Below are the code and all the weights of a small trained network. Each question names an input and a class and asks about switching units off, where a switched-off unit gives its printed mean instead of its output.

import numpy as np


def w(rows, s, z=0):
    codes = np.array(rows[::2]) - 128.0
    scale = np.full(codes.shape[1], s)
    scale[-1] = z or s
    return codes * scale


def norm(h):
    return h / np.sqrt((h * h).mean(-1, keepdims=True) + 1e-5)


def f(y):
    return y / 2 * (1 + np.tanh(0.7978845608 * (y + 0.044715 * y**3)))


def log_softmax(a):
    a = a - a.max(-1, keepdims=True)
    return a - np.log(np.exp(a).sum(-1, keepdims=True))


def net(x, mask):
    res = np.array(x, float).reshape(1, 5) / 4 @ E
    u = 0
    for l in range(4):
        y = f(norm(res) @ A[l][:, :-1].T + A[l][:, -1])
        res = res + np.where(mask[u : u + 4], y, B[l][:, -1]) @ B[l][:, :-1]
        u += 4
    return log_softmax(norm(res)[-1] @ U[:, :-1].T + U[:, -1])


A, B = {}, {}
E = w([
[126,121,146,156,171,84,98,140,131,152],'x0',
[108,80,95,47,59,102,54,254,152,201],'x1',
[90,138,212,91,53,125,122,49,203,28],'x2',
[133,133,107,9,194,230,35,160,140,131],'x3',
[107,233,39,193,56,188,138,163,111,46],'x4',
],0.0071)
A[0] = w([
[157,103,41,66,253,168,80,169,130,88,119],'0.n1',
[111,156,112,95,77,87,27,183,150,188,8],'0.n2',
[162,126,164,110,175,199,92,228,215,69,18],'0.n3',
[111,159,91,179,59,126,162,148,181,78,209],'0.n4',
],0.006,0.0014)
B[0] = w([
[145,158,168,185,151,140,234,84,142,157,252],'0.n1',
[151,183,200,145,121,85,116,92,68,213,232],'0.n2',
[158,145,181,179,156,222,30,205,210,100,189],'0.n3',
[107,98,120,142,197,121,1,215,149,170,227],'0.n4',
],0.0092,0.0042)
A[1] = w([
[129,98,222,10,86,34,194,99,113,97,167],'1.n1',
[85,181,67,151,252,123,238,53,30,61,117],'1.n2',
[103,2,149,20,154,153,166,49,101,197,2],'1.n3',
[60,41,153,128,198,154,78,46,55,65,136],'1.n4',
],0.0052,0.00061)
B[1] = w([
[63,104,142,153,177,151,68,234,102,134,214],'1.n1',
[232,177,120,177,43,80,103,174,170,171,253],'1.n2',
[95,254,135,185,189,25,121,73,130,60,199],'1.n3',
[164,96,186,16,79,70,41,174,127,89,167],'1.n4',
],0.0082,0.0038)
A[2] = w([
[93,111,207,76,165,110,167,74,112,141,2],'2.n1',
[187,138,126,124,122,120,169,87,119,41,166],'2.n2',
[92,132,167,67,102,94,96,124,222,39,14],'2.n3',
[106,3,75,221,69,73,167,163,160,119,123],'2.n4',
],0.0069,0.0012)
B[2] = w([
[146,253,124,120,143,150,100,148,99,84,170],'2.n1',
[157,96,130,90,56,38,164,114,126,158,159],'2.n2',
[126,132,75,133,44,87,205,142,202,107,255],'2.n3',
[49,31,217,89,176,213,200,92,107,163,234],'2.n4',
],0.011,0.0034)
A[3] = w([
[48,174,62,135,190,142,59,189,81,94,183],'3.n1',
[73,151,54,204,70,150,131,141,138,149,61],'3.n2',
[73,155,123,7,122,113,122,199,79,223,9],'3.n3',
[162,152,117,110,254,70,230,126,101,223,24],'3.n4',
],0.0064,0.0015)
B[3] = w([
[130,216,113,39,235,15,113,45,146,50,191],'3.n1',
[165,166,99,141,150,161,17,192,93,47,171],'3.n2',
[203,63,78,64,50,109,98,141,134,188,201],'3.n3',
[57,120,156,169,97,137,117,254,148,12,254],'3.n4',
],0.0081,0.0046)
U = w([
[105,106,117,171,75,124,138,211,182,118,253],'0',
[74,158,122,158,135,82,45,133,79,55,27],'1',
[191,104,135,161,22,87,102,127,137,215,79],'2',
[111,80,201,141,137,255,191,111,174,178,31],'3',
],0.0098,0.0015)

Each question gives the input, the list of numbers given to net, and the class t.
The units are the neurons (one row each of A and B). Each row of codes is followed by its name. A weight is (code - 128) times the scale printed after its matrix; where a second scale follows, it is the last column's (A, B and U).
mask holds one flag per neuron, layer by layer. A switched-off neuron (its flag False) gives its mean, the last column of its row in B, instead of its output. The means were averaged over made-up inputs and are rounded, as every weight is.
A unit's drop is (log p(t) with every unit on - log p(t) with that unit switched off) / (log p(t) with every unit on - log p(t) with every unit switched off).
The circuit of an input: a set's keep is (log p(t) with only the set's units on - log p(t) with every unit switched off) / (log p(t) with every unit on - log p(t) with every unit switched off). Starting from the 12 units with the biggest drops (on a tie, the unit counted first), units are removed one at a time, each time the one whose removal leaves the highest keep (on an exact tie, the one counted first), for as long as the keep stays at least 0.8.
circuit, biggest first: the units of the circuit, biggest drop first
top k neurons: the k neurons with the biggest drops, biggest first
top k neurons in layer l: the k neurons of layer l with the biggest drops, biggest first
input [-6,-1,-1,-4,6], class 1: top 2 neurons in layer 0 : (0.n4, 0.n1)
input [-7,-8,7,1,1], class 2: top neuron : (2.n2)
input [-5,2,0,-4,6], class 1: circuit, biggest first : (0.n4, 3.n1)
input [4,2,-7,-4,-8], class 1: circuit, biggest first : (1.n3, 1.n2, 2.n3, 3.n4)
input [6,8,4,5,2], class 2: circuit, biggest first : (0.n2, 3.n3)
input [5,8,-5,7,2], class 2: top 2 neurons : (3.n3, 0.n2)
input [4,-5,7,7,-2], class 0: circuit, biggest first : (2.n3, 0.n2)
input [1,0,-5,-6,-7], class 1: top 2 neurons in layer 1 : (1.n3, 1.n2)
input [7,-1,-1,-8,-3], class 3: circuit, biggest first : (2.n4, 0.n2)
input [6,-1,-5,-5,7], class 1: top 3 neurons : (0.n4, 0.n1, 3.n1)
input [-7,0,4,7,3], class 3: circuit, biggest first : (0.n1, 3.n4)
input [6,-2,2,-2,-4], class 1: top 3 neurons : (1.n1, 1.n3, 0.n1)
input [8,5,-2,7,-2], class 3: circuit, biggest first : (0.n1, 1.n2)
input [5,1,4,7,6], class 3: circuit, biggest first : (0.n1, 3.n4)
input [3,-2,0,-1,1], class 2: top neuron : (0.n3)
input [8,-3,-1,3,-6], class 1: circuit, biggest first : (2.n1, 1.n3)
input [1,5,1,3,-5], class 1: top 4 neurons : (1.n3, 1.n2, 2.n1, 0.n4)
input [-5,7,-2,2,5], class 2: top 4 neurons : (0.n2, 3.n3, 3.n4, 1.n3)
input [3,-3,7,5,-3], class 0: top 2 neurons : (2.n3, 0.n2)
input [-7,-4,2,-4,-1], class 2: circuit, biggest first : (2.n2)
input [-1,-2,-4,-6,4], class 3: circuit, biggest first : (2.n4, 0.n2)
input [4,5,-4,7,4], class 3: top 2 neurons : (0.n1, 0.n3)
input [0,7,1,-3,7], class 1: top 2 neurons : (3.n1, 0.n4)
input [7,1,-1,7,6], class 3: top 2 neurons : (0.n1, 0.n3)
input [-5,-5,-6,-7,2], class 3: top 2 neurons in layer 0 : (0.n2, 0.n4)
